Here is a tiny trained network, its code and every weight. The questions are about switching its units off for an input and a target symbol, where a switched-off unit gives its printed mean instead of its output.

import numpy as np


def w(rows, s, z=0):
    codes = np.array(rows[::2]) - 128.0
    scale = np.full(codes.shape[1], s)
    scale[-1] = z or s
    return codes * scale


def f(y):
    return np.maximum(y, 0)


def softmax(a):
    e = np.exp(a - a.max(-1, keepdims=True))
    return e / e.sum(-1, keepdims=True)


def log_softmax(a):
    a = a - a.max(-1, keepdims=True)
    return a - np.log(np.exp(a).sum(-1, keepdims=True))


def net(x, mask):
    ids = ['ΓΘΣΨαβδζηλμξπτω'.index(c) for c in x.split()]
    T = len(ids)
    res = E[ids] + P[:T]
    u = 0
    for l in range(3):
        q, k, v = (res @ M[l].T for M in (Q, K, V))
        z = softmax(np.where(np.tri(T) > 0, q @ k.T / 3**0.5, -1e9)) @ v
        res = res + np.where(mask[u], z, O[l][:, -1]) @ O[l][:, :-1]
        u += 1
        y = f(res @ A[l][:, :-1].T + A[l][:, -1])
        res = res + np.where(mask[u : u + 8], y, B[l][:, -1]) @ B[l][:, :-1]
        u += 8
    return log_softmax(res[-1] @ U[:, :-1].T + U[:, -1])


Q, K, V, O, A, B = {}, {}, {}, {}, {}, {}
E = w([
[213,106,108,139],'Γ',
[243,146,231,119],'Θ',
[107,90,147,83],'Σ',
[149,100,88,214],'Ψ',
[137,147,155,39],'α',
[95,74,78,92],'β',
[207,118,249,163],'δ',
[118,190,88,127],'ζ',
[119,32,155,118],'η',
[97,58,33,72],'λ',
[149,100,218,202],'μ',
[147,88,149,208],'ξ',
[158,80,117,207],'π',
[194,84,29,145],'τ',
[85,176,189,88],'ω',
],0.016)
P = w([
[64,101,192,246],'0',
[181,138,103,74],'1',
[171,125,123,89],'2',
[162,124,146,108],'3',
[161,126,147,115],'4',
[159,115,153,115],'5',
[163,120,173,115],'6',
[150,103,137,125],'7',
[151,100,117,129],'8',
[148,105,137,135],'9',
[149,97,83,124],'10',
],0.013)
Q[0] = w([
[55,150,144,2],'L0H0',
[184,105,118,208],'L0H0',
[201,128,134,110],'L0H0',
],0.0096)
K[0] = w([
[136,99,88,9],'L0H0',
[114,160,160,199],'L0H0',
[110,184,163,126],'L0H0',
],0.012)
V[0] = w([
[74,133,175,130],'L0H0',
[117,184,2,129],'L0H0',
[90,22,66,125],'L0H0',
],0.0094)
O[0] = w([
[111,49,136,151,145],'L0H0',
[131,187,201,143,2],'L0H0',
[153,152,248,131,132],'L0H0',
],0.013,0.008)
A[0] = w([
[1,76,117,106,254],'L0N0',
[52,150,148,11,57],'L0N1',
[22,123,110,198,167],'L0N2',
[103,99,160,122,239],'L0N3',
[71,96,28,145,170],'L0N4',
[17,144,110,64,30],'L0N5',
[217,199,207,24,80],'L0N6',
[104,132,59,73,156],'L0N7',
],0.007,0.0072)
B[0] = w([
[195,142,208,83,218],'L0N0',
[197,132,107,118,143],'L0N1',
[118,64,212,121,155],'L0N2',
[186,254,114,72,199],'L0N3',
[142,206,135,86,252],'L0N4',
[184,228,106,101,129],'L0N5',
[129,47,4,107,185],'L0N6',
[147,134,212,176,194],'L0N7',
],0.007,0.011)
Q[1] = w([
[161,124,249,83],'L1H0',
[123,42,58,119],'L1H0',
[156,94,39,126],'L1H0',
],0.011)
K[1] = w([
[133,154,102,108],'L1H0',
[178,60,190,164],'L1H0',
[180,154,130,246],'L1H0',
],0.014)
V[1] = w([
[54,113,138,201],'L1H0',
[38,176,84,126],'L1H0',
[75,3,125,32],'L1H0',
],0.0055)
O[1] = w([
[3,73,191,188,24],'L1H0',
[85,8,46,45,2],'L1H0',
[93,45,129,59,149],'L1H0',
],0.006,0.0078)
A[1] = w([
[165,114,216,103,154],'L1N0',
[190,69,128,134,142],'L1N1',
[111,151,106,211,1],'L1N2',
[68,248,134,9,238],'L1N3',
[123,118,193,120,53],'L1N4',
[46,154,148,180,27],'L1N5',
[173,156,34,144,252],'L1N6',
[156,79,143,119,64],'L1N7',
],0.011,0.0055)
B[1] = w([
[106,149,100,191,201],'L1N0',
[69,125,125,217,207],'L1N1',
[118,255,221,77,129],'L1N2',
[227,61,133,49,201],'L1N3',
[17,95,154,110,136],'L1N4',
[169,110,47,154,129],'L1N5',
[97,108,192,201,250],'L1N6',
[87,45,88,130,149],'L1N7',
],0.0096,0.018)
Q[2] = w([
[124,155,37,177],'L2H0',
[35,180,64,246],'L2H0',
[148,168,86,110],'L2H0',
],0.013)
K[2] = w([
[46,74,188,130],'L2H0',
[57,123,251,102],'L2H0',
[122,77,113,148],'L2H0',
],0.015)
V[2] = w([
[32,105,150,159],'L2H0',
[166,111,89,186],'L2H0',
[69,5,63,113],'L2H0',
],0.014)
O[2] = w([
[140,147,191,75,117],'L2H0',
[5,127,127,107,166],'L2H0',
[143,6,155,50,7],'L2H0',
],0.014,0.013)
A[2] = w([
[161,85,186,159,199],'L2N0',
[171,83,100,31,11],'L2N1',
[119,198,42,181,107],'L2N2',
[92,193,80,37,25],'L2N3',
[62,114,86,102,28],'L2N4',
[139,125,1,150,115],'L2N5',
[148,133,78,40,2],'L2N6',
[76,98,237,173,137],'L2N7',
],0.011,0.009)
B[2] = w([
[95,117,164,146,169],'L2N0',
[166,211,53,152,152],'L2N1',
[152,42,113,89,255],'L2N2',
[75,112,150,135,128],'L2N3',
[249,108,188,124,132],'L2N4',
[90,204,192,114,202],'L2N5',
[1,139,157,176,130],'L2N6',
[117,165,68,116,182],'L2N7',
],0.012,0.059)
U = w([
[255,97,172,37,148],'Γ',
[138,211,99,211,97],'Θ',
[130,150,62,113,96],'Σ',
[174,184,115,121,50],'Ψ',
[161,156,206,164,86],'α',
[213,167,142,191,58],'β',
[59,66,141,144,225],'δ',
[108,146,156,229,139],'ζ',
[84,148,53,199,85],'η',
[198,80,44,159,123],'λ',
[106,88,226,66,77],'μ',
[157,33,109,36,89],'ξ',
[133,149,116,187,253],'π',
[91,173,163,184,110],'τ',
[163,54,226,134,193],'ω',
],0.0097,0.0071)

Each question gives the input, a string of symbols that net reads in full, and the target symbol t.
The units are the heads (3 rows each of Q, K, V and O) and the neurons (one row each of A and B). Each row of codes is followed by its name. A weight is (code - 128) times the scale printed after its matrix; where a second scale follows, it is the last column's (O, A, B and U).
mask holds one flag per unit, layer by layer, with each layer's heads first. A switched-off unit (its flag False) gives its mean, the last column of its rows in O or B, instead of its output. The means were averaged over made-up inputs and are rounded, as every weight is.
A unit's drop is (log p(t) with every unit on - log p(t) with that unit switched off) / (log p(t) with every unit on - log p(t) with every unit switched off).
The circuit of an input: a set's keep is (log p(t) with only the set's units on - log p(t) with every unit switched off) / (log p(t) with every unit on - log p(t) with every unit switched off). Starting from the 12 units with the biggest drops (on a tie, the unit counted first), units are removed one at a time, each time the one whose removal leaves the highest keep (on an exact tie, the one counted first), for as long as the keep stays at least 0.8.
units of the circuit, in order: the units of the circuit, biggest drop first
most important unit: the unit with the biggest drop
top k neurons: the k neurons with the biggest drops, biggest first
drop when u is switched off: that unit's drop, to one decimal
input τ δ τ δ Σ τ ζ Γ, target λ: units of the circuit, in order -> L2N2; L0H0; L2H0; L1H0
input τ ω ξ τ ξ μ τ, target λ: most important unit -> L2N2
input Θ τ η τ ξ, target δ: top 3 neurons -> L2N2; L0N4; L0N0
input μ ξ β ω η β τ τ τ μ, target Σ: top 4 neurons -> L2N1; L2N2; L1N3; L0N2
input δ Θ δ Θ β ξ, target ξ: top 4 neurons -> L1N3; L2N5; L1N7; L0N2
input δ τ Θ Γ Θ π, target ξ: units of the circuit, in order -> L0H0; L2H0
input τ λ τ α Ψ β β ω μ τ π, target λ: units of the circuit, in order -> L2N2; L0H0; L2H0
input μ δ δ Γ ξ, target Σ: top 4 neurons -> L2N1; L2N2; L0N2; L2N7
input Ψ Σ Θ τ π ζ τ π λ ζ τ, target Θ: top 2 neurons -> L0N2; L1N4
input Θ Θ Γ, target δ: units of the circuit, in order -> L2N2; L0H0; L1N6; L2H0
input τ Γ ξ β Θ, target λ: units of the circuit, in order -> L2N2; L0H0; L2H0
input τ ξ τ μ ω ξ, target λ: top 4 neurons -> L2N2; L1N2; L1N3; L2N0
input τ ω ξ ξ Ψ, target λ: top 3 neurons -> L2N2; L0N4; L1N2
input η τ ω ξ, target Ψ: top 4 neurons -> L2N1; L2N2; L1N4; L2N7
input η Σ η ξ τ τ τ, target Ψ: top 2 neurons -> L2N1; L2N2
input λ ξ ω δ η, target δ: units of the circuit, in order -> L2H0
input Θ τ ω τ ζ τ τ λ μ ω π, target δ: top 2 neurons -> L2N2; L0N4
input Θ δ Ψ Θ τ Γ Γ δ τ Ψ, target δ: units of the circuit, in order -> L2N2; L0H0; L2H0
input ω ω α ω Ψ, target ω: top 4 neurons -> L0N0; L0N3; L0N4; L0N2
input λ ω μ τ τ Γ, target β: top neuron -> L1N4
input ξ δ η Θ, target μ: top 4 neurons -> L0N2; L1N4; L2N2; L0N3
input τ Γ λ Θ Ψ Γ τ π α τ δ, target λ: units of the circuit, in order -> L2N2; L0H0; L2H0; L1H0
input β Θ Γ ω η, target δ: units of the circuit, in order -> L2H0; L2N1
input π π ζ η ξ Θ μ μ δ, target τ: drop when L0N3 is switched off -> 1.1
input μ Σ τ ω ζ τ τ ω ξ, target Σ: drop when L1H0 is switched off -> 0.2
